Here are made-up nodes, facts about them, and rows of numbers that follow some of those facts. Name the node behind each unnamed row.

Known rows:
-6 9 -2 -19 6 3 -13 2 -1 -4 -13 0 -1 4 -7 0 7 5 -1 -4 -17 4 3 6 -6 -4 -7 -3 -> foture
5 31 -7 -18 -5 1 2 -9 22 -36 -13 5 -24 2 -4 0 -1 -13 -20 -3 -24 2 4 24 8 -1 -5 -8 -> klebrum
-3 -3 0 8 6 5 -9 4 -5 21 -7 5 -14 -3 3 -15 -1 -1 0 -18 18 2 5 -13 2 5 16 -10 -> gugrar
-11 -9 2 5 -1 -2 -1 2 -16 32 5 -4 6 2 -11 -2 8 17 17 -1 17 -4 4 6 20 4 1 -22 -> gonin
-5 4 -2 -2 -1 6 -13 -2 -4 20 1 10 -15 -2 0 -12 8 -4 -4 -14 44 7 3 -9 3 5 6 -8 -> bruzir
-10 9 1 31 0 5 -14 -1 -1 9 -17 -12 -8 7 -9 -12 7 18 6 1 -3 -2 11 1 -13 8 3 -3 -> traflen
-7 0 0 -23 -5 4 -10 10 -2 -8 -13 2 7 -14 -1 6 10 11 -14 -2 -37 6 -4 11 -9 0 -10 10 -> velon
-8 13 0 20 -4 4 -18 -2 -1 3 -14 -8 -2 9 -11 -9 8 23 3 1 5 2 7 13 -10 7 -5 -4 -> bara
0 15 -3 4 -1 2 -1 -10 -13 4 -3 0 -6 0 -7 6 9 10 -3 6 31 -4 11 -9 0 0 -11 -11 -> skomal
-6 9 -2 -17 5 3 -13 2 -1 -4 -12 0 -1 5 -7 0 7 5 -1 -4 -15 4 3 5 -6 -3 -6 -2 -> komos
-7 32 -3 -3 11 7 3 1 -6 -23 -15 0 -18 5 -4 17 -6 -3 -9 -3 -18 -1 -6 -16 -10 -4 10 13 -> vosti
-5 -5 0 3 4 -5 -2 5 -16 31 5 -2 16 4 -5 -1 7 24 20 -2 23 -2 6 9 18 3 -1 -21 -> grolik
-11 0 0 -17 10 4 -10 4 -3 2 -15 -4 -11 2 -11 -1 10 -4 -1 0 -9 -1 7 -5 -10 -4 -3 -9 -> fugras
3 7 -1 -7 2 6 6 12 -1 -25 -23 1 -17 -22 7 14 2 0 -19 3 -23 0 0 -12 -14 1 7 20 -> plibes
-4 8 -4 -16 1 3 -18 -1 -3 -1 -8 4 -7 7 -10 -4 4 8 -7 -2 -18 2 2 1 -4 -5 -15 2 -> kunir
-5 1 -2 -27 3 0 -8 4 -9 12 0 10 3 -3 -1 -1 2 3 -7 -14 -1 4 -3 2 10 -3 -5 -17 -> gruska
-11 -10 2 2 0 -3 0 2 -17 32 5 -4 7 2 -11 0 8 16 16 -1 15 -4 4 5 21 3 0 -23 -> klebor
-4 10 -1 15 1 3 2 -4 -10 2 -9 -6 -10 -3 -7 5 3 8 -3 0 17 -6 9 -8 -1 3 2 -17 -> flilak

Some facts about the nodes:
kliser: is of sort; zuklol: belongs to class; rasuk: refers to
saski kliser:c zuklol:h
seskol kliser:e zuklol:i rasuk:drusti
skomal kliser:d zuklol:i rasuk:zubrik
brekloge kliser:f zuklol:h rasuk:flosa
nonan kliser:b zuklol:i
zuklin kliser:d zuklol:k
kliflefan kliser:d zuklol:l rasuk:skaplok
zogal kliser:d zuklol:g rasuk:budru
dubun kliser:a zuklol:h rasuk:fosol
grumir kliser:c zuklol:g rasuk:rilen
velon kliser:f zuklol:g rasuk:drusur
nostak kliser:b zuklol:g
pokapel kliser:d zuklol:h rasuk:pligenik
sosom kliser:f zuklol:i rasuk:dronibe
bigoto kliser:c zuklol:k rasuk:stodan
zigruk kliser:a zuklol:m
skaplok kliser:b zuklol:k rasuk:vosti
roredro kliser:b zuklol:k
kletri kliser:c zuklol:h rasuk:vafi
drusur kliser:a zuklol:m rasuk:treze
skevom kliser:f zuklol:m rasuk:kluno
meril kliser:c zuklol:i rasuk:grikir
pligro kliser:c zuklol:g rasuk:sesor
sotru kliser:e zuklol:k rasuk:trore
vidrun kliser:c zuklol:h rasuk:nonan
kunir kliser:f zuklol:g rasuk:bruzir
boten kliser:c zuklol:i rasuk:griste
sidek kliser:c zuklol:k rasuk:kogram
vosti kliser:e zuklol:j rasuk:festun
brates kliser:e zuklol:k rasuk:fakas
bara kliser:a zuklol:m
fedril kliser:e zuklol:j rasuk:flagro
stula kliser:a zuklol:h rasuk:stafle
grito kliser:c zuklol:g rasuk:kunen
trore kliser:d zuklol:m rasuk:feskikli
festis kliser:c zuklol:i
neba kliser:a zuklol:m rasuk:fadrukla
demeve kliser:a zuklol:g rasuk:drotis
pleplur kliser:f zuklol:i rasuk:klebor
vebogrim kliser:a zuklol:i rasuk:grito
truzes kliser:e zuklol:g
banu kliser:c zuklol:i rasuk:kigrikar
garak kliser:d zuklol:h rasuk:skales
kluskeklo kliser:a zuklol:k
flosa kliser:e zuklol:g rasuk:truzes
plinik kliser:b zuklol:h rasuk:dredur
feskikli kliser:b zuklol:l rasuk:pegin
sibro kliser:e zuklol:g rasuk:fletrek
ribom kliser:f zuklol:k rasuk:nesifun
klotron kliser:f zuklol:g rasuk:zugruskor
trubrok kliser:d zuklol:h
ruklora kliser:e zuklol:k rasuk:boten
ponufa kliser:c zuklol:g rasuk:klini
festun kliser:d zuklol:i rasuk:supebro
gonin kliser:c zuklol:k rasuk:tupur
grugre kliser:a zuklol:m rasuk:bedek
zule kliser:d zuklol:g rasuk:vebogrim
sudron kliser:f zuklol:m rasuk:fipasa
fafibrir kliser:b zuklol:g rasuk:zadi
brekli kliser:d zuklol:i rasuk:bropem
rilen kliser:c zuklol:i
tupur kliser:f zuklol:j
maklik kliser:a zuklol:h rasuk:navibram
komos kliser:a zuklol:g rasuk:pledruk
ravo kliser:d zuklol:k rasuk:flufluzo
flagro kliser:e zuklol:h rasuk:grumir
fufla kliser:e zuklol:m
brutik kliser:a zuklol:m rasuk:kliflefan
plafle kliser:a zuklol:j rasuk:begu
pligenik kliser:a zuklol:l
fuplan kliser:c zuklol:i rasuk:klebrum
porin kliser:b zuklol:m rasuk:ravo
brisumom kliser:e zuklol:h rasuk:tegrero
navibram kliser:e zuklol:g
zugruskor kliser:d zuklol:g rasuk:trariba
golom kliser:b zuklol:m rasuk:testar
rurom kliser:a zuklol:i
drinastim kliser:b zuklol:g
gumu kliser:e zuklol:h rasuk:tritri
begu kliser:e zuklol:j rasuk:tuklak
naflun kliser:c zuklol:k rasuk:pivim
flugrum kliser:a zuklol:l
foso kliser:e zuklol:k rasuk:porin
lumum kliser:a zuklol:l rasuk:ribom
sibon kliser:c zuklol:i
rodas kliser:a zuklol:i rasuk:tumom
begrun kliser:a zuklol:h rasuk:foture
brobrus kliser:b zuklol:h rasuk:satis
fligrer kliser:d zuklol:h rasuk:boze
trebil kliser:e zuklol:l
zoruk kliser:d zuklol:g
zegu kliser:f zuklol:l rasuk:naflun
satis kliser:b zuklol:g
pobur kliser:c zuklol:l rasuk:dagren
griste kliser:d zuklol:g rasuk:zogal
pobu kliser:d zuklol:k rasuk:dodi
klebor kliser:c zuklol:k rasuk:garik
lubrom kliser:c zuklol:j
vigu kliser:d zuklol:g rasuk:sibro
ruflar kliser:b zuklol:l rasuk:meril
kogram kliser:a zuklol:l rasuk:maklik
trariba kliser:b zuklol:i rasuk:fufla
kabrar kliser:e zuklol:j rasuk:brekloge
stafle kliser:b zuklol:k rasuk:flugrum
gaklo kliser:d zuklol:j
nostoskun kliser:d zuklol:i rasuk:zule
tuklak kliser:c zuklol:j rasuk:dropa
dratres kliser:e zuklol:j rasuk:fedril
plopifle kliser:d zuklol:h rasuk:rukla
maklek kliser:d zuklol:m rasuk:getri
nodor kliser:b zuklol:g rasuk:lumum
stotoklem kliser:e zuklol:g rasuk:drinastim
drotis kliser:f zuklol:k rasuk:pokapel
dodi kliser:b zuklol:g rasuk:sosom
getri kliser:b zuklol:g
tridrun kliser:a zuklol:j rasuk:pezogrol
skadral kliser:c zuklol:m
bropem kliser:a zuklol:l
duplen kliser:c zuklol:i rasuk:nostoskun
pugrik kliser:f zuklol:m rasuk:begrun
dropa kliser:a zuklol:h rasuk:nodor
tumom kliser:b zuklol:l rasuk:ninu
fletrek kliser:b zuklol:g rasuk:foski
klebrum kliser:f zuklol:j rasuk:gikan
plibes kliser:e zuklol:j rasuk:fitris
bruzir kliser:d zuklol:h
pegin kliser:d zuklol:h rasuk:flagrim
gradri kliser:d zuklol:g
vugam kliser:b zuklol:k rasuk:vigu
stedror kliser:b zuklol:l rasuk:fuplan
pezogrol kliser:b zuklol:m rasuk:plibes
flilak kliser:b zuklol:i rasuk:traflen
rozis kliser:e zuklol:g rasuk:zefim
dronibe kliser:c zuklol:m rasuk:fluvun
gusu kliser:b zuklol:i rasuk:sibon
dagren kliser:e zuklol:g rasuk:nimul
dredur kliser:a zuklol:h rasuk:trebil
viklol kliser:a zuklol:m rasuk:rozis
grikir kliser:b zuklol:k rasuk:vugam
vubi kliser:d zuklol:g rasuk:gruska
kluno kliser:c zuklol:i
legreplos kliser:a zuklol:i
bregrar kliser:b zuklol:i
vafi kliser:b zuklol:i rasuk:banu
stodan kliser:c zuklol:g rasuk:fluvum
drusti kliser:f zuklol:h rasuk:sotru
skales kliser:f zuklol:j rasuk:nistil
kiflun kliser:e zuklol:g rasuk:dubun
fakas kliser:f zuklol:i rasuk:kiflun
fakli kliser:a zuklol:k rasuk:vubi
fadrukla kliser:b zuklol:j rasuk:flamun
boze kliser:a zuklol:l rasuk:ponufa
nimul kliser:e zuklol:m rasuk:duplen
rukla kliser:a zuklol:g rasuk:nazo
zefim kliser:a zuklol:m rasuk:stuflikas
tegrero kliser:b zuklol:l rasuk:zigruk
triskor kliser:f zuklol:j
ninu kliser:b zuklol:g
fugras kliser:b zuklol:g rasuk:seskol
gikan kliser:e zuklol:m rasuk:plafle
stuflikas kliser:a zuklol:h rasuk:pizes
listuk kliser:b zuklol:i rasuk:rurom
zadi kliser:c zuklol:m rasuk:fugras
zubrik kliser:b zuklol:h rasuk:kletri
skademi kliser:b zuklol:m rasuk:demeve
labo kliser:f zuklol:l rasuk:nobritun
pugil kliser:f zuklol:h
dapes kliser:d zuklol:l rasuk:fligrer
vebupil kliser:b zuklol:g rasuk:brisumom
kigrikar kliser:a zuklol:i rasuk:pobu
milir kliser:d zuklol:g rasuk:grugre
sokol kliser:b zuklol:k rasuk:plopifle
grolik kliser:a zuklol:k rasuk:skomal
nesifun kliser:b zuklol:h
togem kliser:f zuklol:l rasuk:dragam
treze kliser:c zuklol:g rasuk:tridrun
fitris kliser:a zuklol:g rasuk:golom
supebro kliser:a zuklol:j rasuk:pobur
tritri kliser:b zuklol:l rasuk:viklol
gruska kliser:f zuklol:h rasuk:togem
stotri kliser:c zuklol:l rasuk:milir
budru kliser:c zuklol:g rasuk:sudron
bedek kliser:f zuklol:m rasuk:sidek
foski kliser:b zuklol:l
gugrar kliser:e zuklol:h
fluvum kliser:f zuklol:g rasuk:gonin
dragam kliser:c zuklol:m rasuk:klotron
tropletal kliser:e zuklol:j rasuk:rodas
nobritun kliser:c zuklol:g rasuk:dratres
testar kliser:c zuklol:j
gromem kliser:b zuklol:h
sesor kliser:c zuklol:i rasuk:lotru
garik kliser:a zuklol:l rasuk:gaklo
nazo kliser:e zuklol:m
foture kliser:a zuklol:g rasuk:vidrun
traflen kliser:e zuklol:m
fipasa kliser:a zuklol:g rasuk:stedror
kunen kliser:a zuklol:g rasuk:listuk
flagrim kliser:c zuklol:i rasuk:gumu
flufluzo kliser:c zuklol:g rasuk:lubrom
pledruk kliser:d zuklol:j rasuk:festis
flofin kliser:b zuklol:h rasuk:gugrar
nistil kliser:b zuklol:h rasuk:velon
lotru kliser:c zuklol:g rasuk:plesto
flamun kliser:b zuklol:i rasuk:stula
plesto kliser:d zuklol:m rasuk:nostak
klini kliser:a zuklol:m rasuk:skademi
fluvun kliser:a zuklol:g rasuk:kunir
fosol kliser:b zuklol:i rasuk:roredro
pizes kliser:a zuklol:j rasuk:neba
gitrim kliser:d zuklol:l rasuk:bregrar
pivim kliser:b zuklol:j rasuk:pugil

Rows to name:
No name comes twice in this set of rows, the named rows included.
-11 -9 1 29 -1 0 -4 4 -11 38 3 -5 -5 2 -5 -12 6 17 19 -5 39 -3 8 -1 12 12 13 -15 : roredro
-4 13 -2 -18 11 5 -1 7 2 -22 -20 -1 -31 -2 -10 9 0 -10 -18 4 16 -4 2 -12 -10 -6 -1 -7 : fadrukla
-8 -10 2 -27 21 0 -7 15 -8 21 -13 2 -6 -1 -5 -5 1 -6 -3 -11 32 -3 5 -12 3 -7 3 -40 : gumu
-5 -3 0 -3 -2 6 -13 0 -7 16 -2 7 -17 -2 -5 -11 1 -3 -6 -17 19 4 -1 -7 8 4 9 -12 : saski
-8 6 2 -10 5 2 -5 6 -11 0 -15 -6 -12 1 -19 7 1 8 -15 3 42 -8 4 -1 4 -4 -10 -44 : flagrim
-11 33 -1 9 3 3 1 -6 -18 -5 -4 -3 10 9 -8 18 -3 18 -1 -6 7 -1 -5 1 1 1 2 -12 : vebogrim
2 -12 -4 -14 10 2 -6 -3 -17 23 1 7 -11 -3 -3 -6 4 -3 7 -8 4 -2 10 -26 4 -4 1 -6 : zubrik
4 -12 -5 -19 4 3 -11 -5 -20 20 3 10 -13 0 -8 -6 3 1 3 -8 0 -2 8 -24 10 -7 -6 -6 : kletri
-22 27 1 -1 14 6 -6 -2 -13 1 -9 -4 5 16 -8 12 2 3 8 -10 -38 2 -6 -11 -11 -3 10 8 : dagren
-9 2 -1 -18 0 5 -11 0 -6 -2 -11 -1 -8 -1 -12 2 9 0 -4 -1 -28 1 2 -1 -5 -4 -6 1 : ponufa
-5 13 -2 13 1 -2 0 -12 12 1 -16 -14 1 9 -8 -10 13 1 13 3 -42 -3 21 22 0 4 -1 -19 : gikan
3 23 -5 -14 -4 4 3 -9 15 -32 -15 2 -32 0 -9 3 1 -18 -16 -1 -22 0 5 10 6 -2 1 -4 : tuklak
-9 11 -2 -22 1 2 -14 2 0 -5 -10 2 -1 5 -9 0 5 6 -8 -4 -23 3 -1 8 -4 -4 -13 -4 : fluvum
-5 -3 -1 4 3 6 -9 1 -4 20 -3 5 -18 -4 -1 -14 2 -5 0 -17 23 3 5 -11 3 6 15 -11 : nesifun

The same nodes again, as new rows of numbers:
Named rows:
23 -4 -7 15 -6 3 -16 -4 3 -6 2 33 26 2 -10 4 -16 43 12 6 -32 2 -5 -23 6 -5 11 18 15 -7 -10 19 -31 -2 -3 24 -> pezogrol
-6 -8 -17 21 8 -12 1 4 1 -2 -9 -15 -6 5 -8 -1 16 7 6 -1 13 -3 -18 7 1 9 -10 -7 16 5 11 -13 7 -6 -4 -9 -> lumum
-24 15 5 1 2 10 -10 1 12 -8 -6 -8 19 2 -33 -4 14 -18 -2 9 17 1 -29 -7 -6 16 -19 -5 12 18 11 -32 -22 -6 8 6 -> tuklak
13 2 -5 33 5 -15 -25 -6 6 -13 1 -3 27 -1 -30 -4 -12 35 1 6 -27 -16 -23 -26 18 -6 7 21 20 -25 6 10 -30 24 -1 33 -> tridrun
10 0 -9 14 11 -20 13 8 -4 12 6 -34 -12 -5 18 -24 -1 -3 -3 3 23 4 -10 -11 5 -4 12 -16 15 4 -4 9 16 3 -19 17 -> feskikli
33 3 -4 -12 8 10 8 -3 -11 22 -2 10 -7 32 8 30 8 6 14 -8 13 9 -2 -5 -10 -3 0 -1 -17 6 1 28 26 1 -1 -28 -> gugrar
-16 -5 -4 4 -10 1 -3 -2 1 -5 -1 4 8 -13 0 -19 -8 2 -7 0 -9 -2 2 4 6 3 2 5 0 0 -7 -6 -6 -1 1 6 -> fafibrir
-28 16 10 2 10 6 -10 -12 15 -6 -3 -9 20 13 -35 3 13 -18 -5 11 29 18 -33 16 2 11 -1 4 5 25 14 -29 -38 -9 18 -10 -> klebrum
-7 -3 -9 19 -28 -9 -5 -4 4 -5 -17 -15 -3 -13 12 -18 5 -6 -14 -8 -3 -30 -5 16 9 -6 -8 -3 -5 -14 23 6 3 5 1 -26 -> roredro
16 3 -3 7 -1 -9 1 -7 1 6 -3 -20 -6 14 2 12 11 -7 -5 -4 14 -13 -9 5 4 -5 -2 -3 -12 -9 19 19 14 13 5 -26 -> trebil
35 4 3 -11 16 2 11 2 -1 6 7 14 -11 20 8 29 5 12 19 5 6 21 3 -10 -9 2 4 -8 4 6 -5 12 12 -11 -4 1 -> garak
1 2 -10 3 6 3 4 3 -6 4 -5 0 -6 4 -4 0 -1 2 2 -7 0 0 -2 -1 0 -1 -2 1 3 -2 -3 1 11 0 -3 -2 -> gusu
8 10 0 -5 2 7 6 9 1 0 -3 4 -7 -5 -6 6 4 -5 4 3 -1 -1 4 -13 -6 -4 -7 -9 11 -2 -5 -4 0 -7 -5 14 -> meril
27 -5 -7 -9 20 1 12 0 -6 13 9 12 -11 24 6 29 7 14 16 2 11 21 5 -4 -9 2 6 -5 -1 10 -10 15 15 -10 -5 -4 -> brisumom
-11 4 6 -3 -14 8 -2 3 7 -9 -2 8 6 -20 -3 -10 -5 -8 -6 6 -11 -5 7 -5 -2 1 -3 -4 5 0 -5 -10 -16 -7 1 15 -> nobritun
-17 5 1 4 11 -5 -11 -1 -5 -1 3 -20 13 4 -16 -10 -4 -7 -7 -6 2 -11 -12 -10 4 2 -6 10 -2 -5 7 -8 -3 21 4 9 -> pivim
-15 -16 -13 26 -15 -18 -1 1 7 -13 -9 -15 -4 -22 7 -20 4 7 -9 1 -6 -18 1 18 11 2 -2 -6 10 -10 11 -9 -2 -3 -3 -5 -> fakli
-14 -5 -4 6 -7 -1 -1 0 0 -3 1 -1 8 -17 4 -26 -12 2 -8 3 -5 2 1 1 6 2 8 3 3 3 -11 -3 -4 -2 -5 12 -> fugras

Rows to name:
No name comes twice in this set of rows, the named rows included.
-35 0 -10 17 9 3 -14 -4 5 -9 -11 -12 22 9 -38 -10 12 -4 -1 2 19 5 -38 6 2 24 -15 6 11 24 9 -34 -11 -2 6 -9 : plafle
-15 -2 1 -7 6 -20 2 2 -3 -33 -10 -24 1 -35 12 9 16 -13 0 10 -14 -29 51 29 -1 14 29 -19 -4 -29 19 -23 -2 -5 25 -17 : pobu
32 3 3 -13 17 3 12 2 -3 7 9 12 -13 20 10 28 7 7 18 4 8 22 5 -7 -10 3 4 -10 1 8 -7 11 15 -12 -4 -1 : plopifle
-4 23 13 -7 -7 9 -14 1 -3 5 -6 -17 14 5 -14 -4 2 -24 -9 -8 2 -23 -15 -23 -2 -5 -16 4 -12 -7 18 1 0 24 5 -4 : lubrom
35 4 4 -13 14 4 10 1 -4 8 5 13 -11 21 9 30 7 8 18 3 6 18 3 -10 -11 1 3 -8 -1 6 -3 13 16 -9 -4 -6 : pokapel
-26 -10 -8 -4 4 1 -7 5 -15 -13 -11 -1 13 -20 -4 -10 -2 3 2 -6 -17 -15 25 11 -1 11 14 5 -2 -8 -5 -19 3 1 9 -6 : fluvun
-24 -12 22 -13 -9 -8 3 -3 19 -12 28 11 -22 -3 2 3 -15 -15 -19 -1 -17 3 14 19 3 -3 -28 12 -15 -7 -5 -13 1 8 3 18 : zule
3 -3 -12 14 10 -16 5 5 -1 0 -1 -17 -11 2 1 2 8 4 1 -3 6 -7 -4 1 1 0 -4 -7 12 -7 9 -2 6 1 -5 3 : ruflar
-11 -13 -2 -5 3 8 -6 3 -10 4 4 18 8 4 0 -6 -8 14 7 -7 -10 8 2 -5 -5 7 -5 12 -2 12 -12 -5 5 1 -4 5 : brutik
-1 -6 -11 8 9 -1 3 5 -7 2 -5 0 -6 1 -6 -3 0 8 4 -7 0 3 -4 0 2 1 -2 2 7 -2 -8 -3 14 2 -7 2 : rodas
15 6 3 22 7 -15 -17 -15 14 -14 12 -7 26 4 -28 6 -10 21 -5 14 -15 -8 -15 -17 17 -5 14 14 7 -21 3 14 -34 23 8 26 : plibes

